Below are the code and all the weights of a small trained network. Each question names an input and a target symbol and asks about switching units off, where a switched-off unit gives its printed mean instead of its output.

import numpy as np


def w(rows, s, z=0):
    codes = np.array(rows[::2]) - 128.0
    scale = np.full(codes.shape[1], s)
    scale[-1] = z or s
    return codes * scale


def f(y):
    return y / 2 * (1 + np.tanh(0.7978845608 * (y + 0.044715 * y**3)))


def softmax(a):
    e = np.exp(a - a.max(-1, keepdims=True))
    return e / e.sum(-1, keepdims=True)


def log_softmax(a):
    a = a - a.max(-1, keepdims=True)
    return a - np.log(np.exp(a).sum(-1, keepdims=True))


def net(x, mask):
    ids = ['αβδεηλπσψω'.index(c) for c in x.split()]
    T = len(ids)
    res = E[ids] + P[:T]
    u = 0
    for l in range(2):
        q, k, v = (res @ M[l].T for M in (Q, K, V))
        z = softmax(np.where(np.tri(T) > 0, q @ k.T / 4**0.5, -1e9)) @ v
        res = res + np.where(mask[u], z, O[l][:, -1]) @ O[l][:, :-1]
        u += 1
        y = f(res @ A[l][:, :-1].T + A[l][:, -1])
        res = res + np.where(mask[u : u + 16], y, B[l][:, -1]) @ B[l][:, :-1]
        u += 16
    return log_softmax(res[-1] @ U[:, :-1].T + U[:, -1])


Q, K, V, O, A, B = {}, {}, {}, {}, {}, {}
E = w([
[161,99,142,155,118],'α',
[74,128,11,207,93],'β',
[132,132,108,61,130],'δ',
[81,176,134,146,143],'ε',
[82,137,75,85,126],'η',
[88,181,154,235,57],'λ',
[145,166,81,88,130],'π',
[221,187,145,113,95],'σ',
[163,121,122,209,118],'ψ',
[120,42,40,117,209],'ω',
],0.012)
P = w([
[151,62,182,122,157],'0',
[85,58,69,115,39],'1',
[140,139,106,172,167],'2',
[64,152,163,85,171],'3',
[104,120,84,104,16],'4',
[147,181,84,193,181],'5',
[71,147,181,88,163],'6',
[127,144,87,91,11],'7',
[133,199,89,178,171],'8',
],0.012)
Q[0] = w([
[124,104,90,65,2],'0.h0',
[212,68,82,142,80],'0.h0',
[185,160,198,150,175],'0.h0',
[139,119,124,132,78],'0.h0',
],0.0075)
K[0] = w([
[191,11,178,109,139],'0.h0',
[195,13,102,123,2],'0.h0',
[130,204,87,184,125],'0.h0',
[211,36,167,145,124],'0.h0',
],0.0058)
V[0] = w([
[202,68,228,110,254],'0.h0',
[111,126,80,109,187],'0.h0',
[218,53,61,137,68],'0.h0',
[110,153,134,179,126],'0.h0',
],0.0069)
O[0] = w([
[208,5,203,140,171,87],'0.h0',
[147,140,88,89,166,103],'0.h0',
[156,137,2,170,52,254],'0.h0',
[110,198,169,184,158,131],'0.h0',
],0.0075,0.0023)
A[0] = w([
[49,112,247,37,95,249],'0.n0',
[240,55,57,98,102,160],'0.n1',
[224,34,205,255,194,81],'0.n2',
[125,114,63,134,112,210],'0.n3',
[114,142,20,29,114,134],'0.n4',
[229,98,179,92,158,101],'0.n5',
[137,144,80,104,152,138],'0.n6',
[144,156,162,123,235,232],'0.n7',
[134,220,236,182,185,190],'0.n8',
[227,156,213,14,167,129],'0.n9',
[185,235,131,159,253,253],'0.n10',
[45,176,210,129,68,97],'0.n11',
[42,137,62,244,238,172],'0.n12',
[94,29,203,86,197,92],'0.n13',
[129,116,116,157,111,131],'0.n14',
[135,173,57,249,51,108],'0.n15',
],0.0064,0.004)
B[0] = w([
[107,88,88,94,79,161],'0.n0',
[127,138,151,106,78,203],'0.n1',
[176,57,83,154,106,156],'0.n2',
[116,166,139,134,145,199],'0.n3',
[111,130,146,166,99,189],'0.n4',
[167,96,109,100,68,138],'0.n5',
[128,126,142,160,130,147],'0.n6',
[184,64,154,130,174,173],'0.n7',
[194,137,165,132,174,184],'0.n8',
[191,125,110,70,92,153],'0.n9',
[203,143,140,146,166,234],'0.n10',
[131,128,146,151,82,137],'0.n11',
[127,172,167,126,153,205],'0.n12',
[87,1,64,76,145,140],'0.n13',
[132,149,141,147,132,141],'0.n14',
[93,140,100,62,142,255],'0.n15',
],0.0092,0.007)
Q[1] = w([
[200,157,164,82,218],'1.h0',
[108,141,145,136,188],'1.h0',
[120,82,185,56,126],'1.h0',
[1,175,154,91,141],'1.h0',
],0.0087)
K[1] = w([
[125,242,120,108,152],'1.h0',
[88,155,208,61,129],'1.h0',
[92,111,85,149,253],'1.h0',
[36,108,187,136,89],'1.h0',
],0.0076)
V[1] = w([
[144,183,156,212,35],'1.h0',
[83,118,123,63,189],'1.h0',
[57,152,165,160,132],'1.h0',
[161,185,139,2,112],'1.h0',
],0.0087)
O[1] = w([
[139,161,108,203,20,114],'1.h0',
[68,73,136,17,168,76],'1.h0',
[64,119,126,116,65,8],'1.h0',
[228,136,1,58,154,157],'1.h0',
],0.0075,0.015)
A[1] = w([
[46,141,99,164,151,112],'1.n0',
[155,118,27,117,74,198],'1.n1',
[122,171,152,174,153,83],'1.n2',
[127,116,178,158,206,146],'1.n3',
[160,127,106,112,154,130],'1.n4',
[52,197,124,120,171,142],'1.n5',
[215,197,156,224,179,133],'1.n6',
[121,65,169,151,24,249],'1.n7',
[112,73,47,54,88,151],'1.n8',
[20,117,110,49,2,106],'1.n9',
[71,86,78,171,165,136],'1.n10',
[179,110,161,56,210,116],'1.n11',
[39,195,84,94,158,151],'1.n12',
[145,94,121,224,154,120],'1.n13',
[70,104,214,9,180,148],'1.n14',
[129,81,96,136,143,120],'1.n15',
],0.009,0.011)
B[1] = w([
[113,201,147,86,172,132],'1.n0',
[106,207,84,158,166,195],'1.n1',
[70,208,130,89,48,142],'1.n2',
[162,125,170,151,153,153],'1.n3',
[97,149,79,142,142,165],'1.n4',
[159,136,173,80,132,145],'1.n5',
[194,102,158,143,66,251],'1.n6',
[7,225,126,164,216,150],'1.n7',
[58,223,157,34,2,147],'1.n8',
[184,39,70,217,92,137],'1.n9',
[244,168,173,43,118,131],'1.n10',
[29,77,93,181,135,185],'1.n11',
[196,119,144,50,135,148],'1.n12',
[143,161,138,76,99,154],'1.n13',
[175,23,101,141,88,161],'1.n14',
[114,200,163,110,123,135],'1.n15',
],0.0078,0.026)
U = w([
[100,128,56,134,192,197],'α',
[129,197,125,58,178,94],'β',
[84,152,171,165,100,140],'δ',
[183,113,217,144,151,200],'ε',
[135,84,114,184,197,109],'η',
[156,121,175,68,1,2],'λ',
[80,136,89,202,190,159],'π',
[190,108,51,170,140,127],'σ',
[100,118,96,143,35,61],'ψ',
[170,99,154,63,151,138],'ω',
],0.009,0.0044)

Each question gives the input, a string of symbols that net reads in full, and the target symbol t.
The units are the heads (4 rows each of Q, K, V and O) and the neurons (one row each of A and B). Each row of codes is followed by its name. A weight is (code - 128) times the scale printed after its matrix; where a second scale follows, it is the last column's (O, A, B and U).
mask holds one flag per unit, layer by layer, with each layer's heads first. A switched-off unit (its flag False) gives its mean, the last column of its rows in O or B, instead of its output. The means were averaged over made-up inputs and are rounded, as every weight is.
A unit's drop is (log p(t) with every unit on - log p(t) with that unit switched off) / (log p(t) with every unit on - log p(t) with every unit switched off).
The circuit of an input: a set's keep is (log p(t) with only the set's units on - log p(t) with every unit switched off) / (log p(t) with every unit on - log p(t) with every unit switched off). Starting from the 12 units with the biggest drops (on a tie, the unit counted first), units are removed one at a time, each time the one whose removal leaves the highest keep (on an exact tie, the one counted first), for as long as the keep stays at least 0.8.
circuit, biggest first: the units of the circuit, biggest drop first
k most important neurons: the k neurons with the biggest drops, biggest first
k most important neurons of layer l: the k neurons of layer l with the biggest drops, biggest first
input α σ σ σ η, target ε: circuit, biggest first	(1.h0 0.h0 0.n2 0.n13)
input ω σ δ ψ, target ε: circuit, biggest first	(0.n15 1.n1 0.h0)
input ε ψ η σ α ω σ η, target ω: 3 most important neurons of layer 1	(1.n14 1.n6 1.n12)
input ψ σ π λ, target δ: circuit, biggest first	(1.h0 1.n7 0.h0)
input π π σ σ π, target β: circuit, biggest first	(1.h0 1.n6 1.n8 1.n14)
input σ β ψ ε π σ ψ ε, target σ: most important neuron of layer 1	(1.n8)
input σ σ σ ω, target ω: 2 most important neurons of layer 0	(0.n13 0.n8)
input λ σ ω σ β, target π: circuit, biggest first	(1.h0 1.n7 1.n6)
input σ σ ψ ε σ ψ ω, target ω: 4 most important neurons	(0.n13 1.n10 1.n8 1.n1)
input ψ σ ε σ ω σ σ ψ, target δ: circuit, biggest first	(1.h0 0.h0 0.n2 1.n7)
input σ ω β η δ, target σ: 4 most important neurons	(0.n2 0.n9 0.n5 0.n15)
input ε σ σ σ ψ σ δ, target ψ: 3 most important neurons	(1.n8 0.n0 0.n13)
input ω ψ β σ σ σ σ δ, target η: 2 most important neurons of layer 1	(1.n11 1.n14)
input β λ σ α σ ψ ψ α, target ψ: 3 most important neurons	(0.n15 1.n8 1.n9)
input ε σ β π σ ω σ α λ, target λ: 3 most important neurons	(0.n12 1.n6 1.n2)
input ψ δ π β ψ σ π ω, target δ: 2 most important neurons of layer 0	(0.n2 0.n15)
input β ε σ σ σ, target ψ: 2 most important neurons of layer 1	(1.n9 1.n8)
input α ω π σ σ, target ε: 2 most important neurons	(0.n2 0.n13)
input σ σ ψ π ψ ψ α, target π: 3 most important neurons of layer 1	(1.n6 1.n7 1.n12)
input ψ σ σ ψ ε σ ψ ε, target δ: 2 most important neurons	(0.n2 1.n7)
input α δ ψ λ ψ ψ ψ δ, target ε: most important neuron	(0.n2)
input ε ψ ω ω σ σ β σ, target ω: 3 most important neurons	(0.n13 0.n2 1.n14)
input ε β π β σ, target ω: 2 most important neurons of layer 1	(1.n14 1.n12)
input ω π σ ε β, target η: 3 most important neurons	(0.n2 0.n13 1.n11)
input δ σ σ ψ ψ, target α: most important neuron of layer 1	(1.n11)
input ε δ η σ λ, target ω: 2 most important neurons	(0.n13 0.n2)
